Below are the code and all the weights of a small trained network. Each question names an input and a class and asks about switching units off, where a switched-off unit gives its printed mean instead of its output.

import numpy as np


def w(rows, s, z=0):
    codes = np.array(rows[::2]) - 128.0
    scale = np.full(codes.shape[1], s)
    scale[-1] = z or s
    return codes * scale


def norm(h):
    return h / np.sqrt((h * h).mean(-1, keepdims=True) + 1e-5)


def f(y):
    return np.maximum(y, 0)


def log_softmax(a):
    a = a - a.max(-1, keepdims=True)
    return a - np.log(np.exp(a).sum(-1, keepdims=True))


def net(x, mask):
    res = np.array(x, float).reshape(1, 4) / 4 @ E
    u = 0
    for l in range(2):
        y = f(norm(res) @ A[l][:, :-1].T + A[l][:, -1])
        res = res + np.where(mask[u : u + 14], y, B[l][:, -1]) @ B[l][:, :-1]
        u += 14
    return log_softmax(norm(res)[-1] @ U[:, :-1].T + U[:, -1])


A, B = {}, {}
E = w([
[16,170,97,103,77,75,225,169,125,152,67],'x0',
[103,228,1,118,156,232,117,71,182,32,145],'x1',
[107,79,100,115,126,98,103,156,202,122,132],'x2',
[156,116,107,113,212,149,132,142,113,158,92],'x3',
],0.0083)
A[0] = w([
[224,141,106,123,158,158,111,61,133,92,163,166],'0.n0',
[107,77,204,147,8,150,150,130,138,125,219,98],'0.n1',
[160,141,142,172,78,98,105,140,145,46,173,100],'0.n2',
[124,110,64,103,226,117,117,91,120,118,57,95],'0.n3',
[159,169,183,160,91,212,218,75,17,220,176,63],'0.n4',
[55,101,153,144,108,139,179,124,115,170,47,156],'0.n5',
[125,177,110,83,81,96,170,184,141,175,110,10],'0.n6',
[199,164,139,99,86,121,142,139,72,140,102,147],'0.n7',
[228,87,137,156,86,104,41,144,112,166,187,107],'0.n8',
[75,47,148,97,141,93,65,183,217,175,148,100],'0.n9',
[135,67,78,91,127,127,132,123,222,70,106,120],'0.n10',
[102,184,124,146,50,116,131,136,124,96,172,88],'0.n11',
[137,106,101,162,44,120,120,174,90,63,130,3],'0.n12',
[156,96,143,119,232,160,152,189,126,254,60,110],'0.n13',
],0.0092,0.0046)
B[0] = w([
[71,127,168,86,86,190,137,130,144,156,104,254],'0.n0',
[137,113,89,196,175,52,186,47,151,205,182,199],'0.n1',
[154,134,161,120,216,103,175,63,180,177,90,175],'0.n2',
[97,124,156,153,140,81,180,36,189,180,188,193],'0.n3',
[38,116,136,106,254,59,50,128,97,68,79,206],'0.n4',
[117,82,148,53,45,152,144,145,118,118,207,212],'0.n5',
[57,71,55,59,101,176,192,199,98,100,154,171],'0.n6',
[134,105,54,100,91,87,91,174,95,109,118,171],'0.n7',
[130,68,153,49,71,186,173,155,144,76,158,226],'0.n8',
[51,149,131,98,207,56,53,145,35,56,114,214],'0.n9',
[115,203,155,112,162,136,96,142,55,120,115,204],'0.n10',
[146,154,104,99,197,67,145,114,178,194,188,177],'0.n11',
[107,130,90,167,185,35,133,42,176,176,146,138],'0.n12',
[131,147,102,209,145,72,184,44,185,181,177,223],'0.n13',
],0.0083,0.009)
A[1] = w([
[148,128,162,159,91,70,136,150,92,165,115,122],'1.n0',
[175,148,89,200,113,162,121,169,99,141,78,45],'1.n1',
[172,76,160,158,121,111,124,162,77,117,115,129],'1.n2',
[100,139,122,131,146,106,58,127,94,74,115,115],'1.n3',
[161,88,199,143,140,125,69,108,132,130,157,115],'1.n4',
[171,74,162,131,116,159,91,130,147,91,126,104],'1.n5',
[167,152,36,247,40,180,91,183,140,204,77,6],'1.n6',
[126,44,124,144,112,105,139,95,149,136,166,123],'1.n7',
[162,121,140,151,160,152,76,67,152,95,155,112],'1.n8',
[143,176,96,118,129,109,109,117,130,143,188,155],'1.n9',
[130,76,99,117,124,100,99,152,102,92,148,121],'1.n10',
[127,161,84,129,136,180,131,82,174,89,136,107],'1.n11',
[132,126,173,106,91,157,176,169,108,101,144,135],'1.n12',
[92,109,141,142,165,140,130,153,128,151,81,125],'1.n13',
],0.015,0.013)
B[1] = w([
[132,162,80,166,129,104,111,167,166,103,77,171],'1.n0',
[130,140,176,113,133,162,91,59,172,163,85,128],'1.n1',
[129,168,152,152,107,118,108,185,140,111,107,161],'1.n2',
[62,141,211,104,164,128,94,109,84,66,91,174],'1.n3',
[64,115,63,125,125,87,176,145,102,146,125,193],'1.n4',
[84,112,70,84,73,137,152,153,75,163,151,154],'1.n5',
[121,250,86,206,34,219,135,154,244,114,126,128],'1.n6',
[182,192,126,150,117,188,112,113,149,125,119,254],'1.n7',
[98,115,85,110,122,63,161,128,131,136,135,204],'1.n8',
[160,82,166,142,141,159,109,101,109,151,100,232],'1.n9',
[177,130,146,144,134,200,97,134,134,98,98,205],'1.n10',
[170,118,132,165,95,95,118,197,113,114,121,251],'1.n11',
[132,87,163,78,127,202,123,95,150,136,155,163],'1.n12',
[163,106,116,106,129,138,68,102,117,96,170,150],'1.n13',
],0.014,0.0094)
U = w([
[52,53,30,16,55,195,199,181,107,129,194,109],'0',
[201,198,140,203,68,142,63,240,157,83,55,141],'1',
[14,137,131,85,214,14,85,143,56,45,105,126],'2',
[143,153,48,224,155,2,212,57,211,209,188,102],'3',
[154,133,234,102,164,226,79,20,140,139,134,188],'4',
[119,99,123,151,27,128,80,35,56,148,85,7],'5',
],0.015,0.016)

Each question gives the input, the list of numbers given to net, and the class t.
The units are the neurons (one row each of A and B). Each row of codes is followed by its name. A weight is (code - 128) times the scale printed after its matrix; where a second scale follows, it is the last column's (A, B and U).
mask holds one flag per neuron, layer by layer. A switched-off neuron (its flag False) gives its mean, the last column of its row in B, instead of its output. The means were averaged over made-up inputs and are rounded, as every weight is.
A unit's drop is (log p(t) with every unit on - log p(t) with that unit switched off) / (log p(t) with every unit on - log p(t) with every unit switched off).
The circuit of an input: a set's keep is (log p(t) with only the set's units on - log p(t) with every unit switched off) / (log p(t) with every unit on - log p(t) with every unit switched off). Starting from the 12 units with the biggest drops (on a tie, the unit counted first), units are removed one at a time, each time the one whose removal leaves the highest keep (on an exact tie, the one counted first), for as long as the keep stays at least 0.8.
units of the circuit, in order: the units of the circuit, biggest drop first
k most important neurons: the k neurons with the biggest drops, biggest first
top k neurons in layer l: the k neurons of layer l with the biggest drops, biggest first
input [1,-5,-6,-7], class 3: top 3 neurons in layer 0 -> 0.n1, 0.n9, 0.n10
input [-3,7,-5,-6], class 1: 4 most important neurons -> 1.n11, 0.n9, 0.n13, 0.n1
input [-5,8,3,-8], class 1: units of the circuit, in order -> 1.n11
input [-8,-6,-4,-1], class 0: 2 most important neurons -> 0.n8, 1.n4
input [-5,-4,1,5], class 0: 2 most important neurons -> 0.n8, 0.n1
input [-5,-4,-3,-4], class 0: 2 most important neurons -> 0.n8, 1.n4
input [7,-7,-1,-5], class 0: top 3 neurons in layer 0 -> 0.n6, 0.n5, 0.n13
input [3,4,0,6], class 3: 2 most important neurons -> 0.n3, 1.n10
input [1,6,-8,-5], class 2: 2 most important neurons -> 0.n4, 1.n7
input [-5,-7,5,-8], class 3: 2 most important neurons -> 0.n1, 0.n2
input [-8,-5,8,3], class 0: 3 most important neurons -> 0.n8, 0.n4, 1.n5
input [3,7,-7,-2], class 1: top 3 neurons in layer 0 -> 0.n9, 0.n10, 0.n11
input [0,-6,2,-7], class 3: top 3 neurons in layer 0 -> 0.n1, 0.n12, 0.n2
input [4,4,-2,6], class 3: units of the circuit, in order -> 0.n3
input [7,-3,4,-5], class 0: top 2 neurons in layer 0 -> 0.n6, 0.n5
input [0,6,4,5], class 1: 3 most important neurons -> 1.n11, 0.n4, 0.n9
input [3,-7,0,-8], class 3: 2 most important neurons -> 0.n1, 0.n12
input [1,7,1,3], class 1: 4 most important neurons -> 1.n11, 0.n9, 0.n4, 0.n13
input [3,6,8,-1], class 2: top 2 neurons in layer 1 -> 1.n7, 1.n3
input [-3,-5,0,-6], class 3: units of the circuit, in order -> 0.n1
input [3,-6,-6,4], class 1: 2 most important neurons -> 0.n9, 0.n5
input [3,8,7,-5], class 1: 3 most important neurons -> 1.n11, 0.n9, 0.n4
input [-8,-8,5,4], class 0: top 2 neurons in layer 0 -> 0.n8, 0.n4
input [8,1,-7,4], class 0: top 2 neurons in layer 0 -> 0.n5, 0.n9
input [4,0,-4,-6], class 3: top 2 neurons in layer 0 -> 0.n1, 0.n11
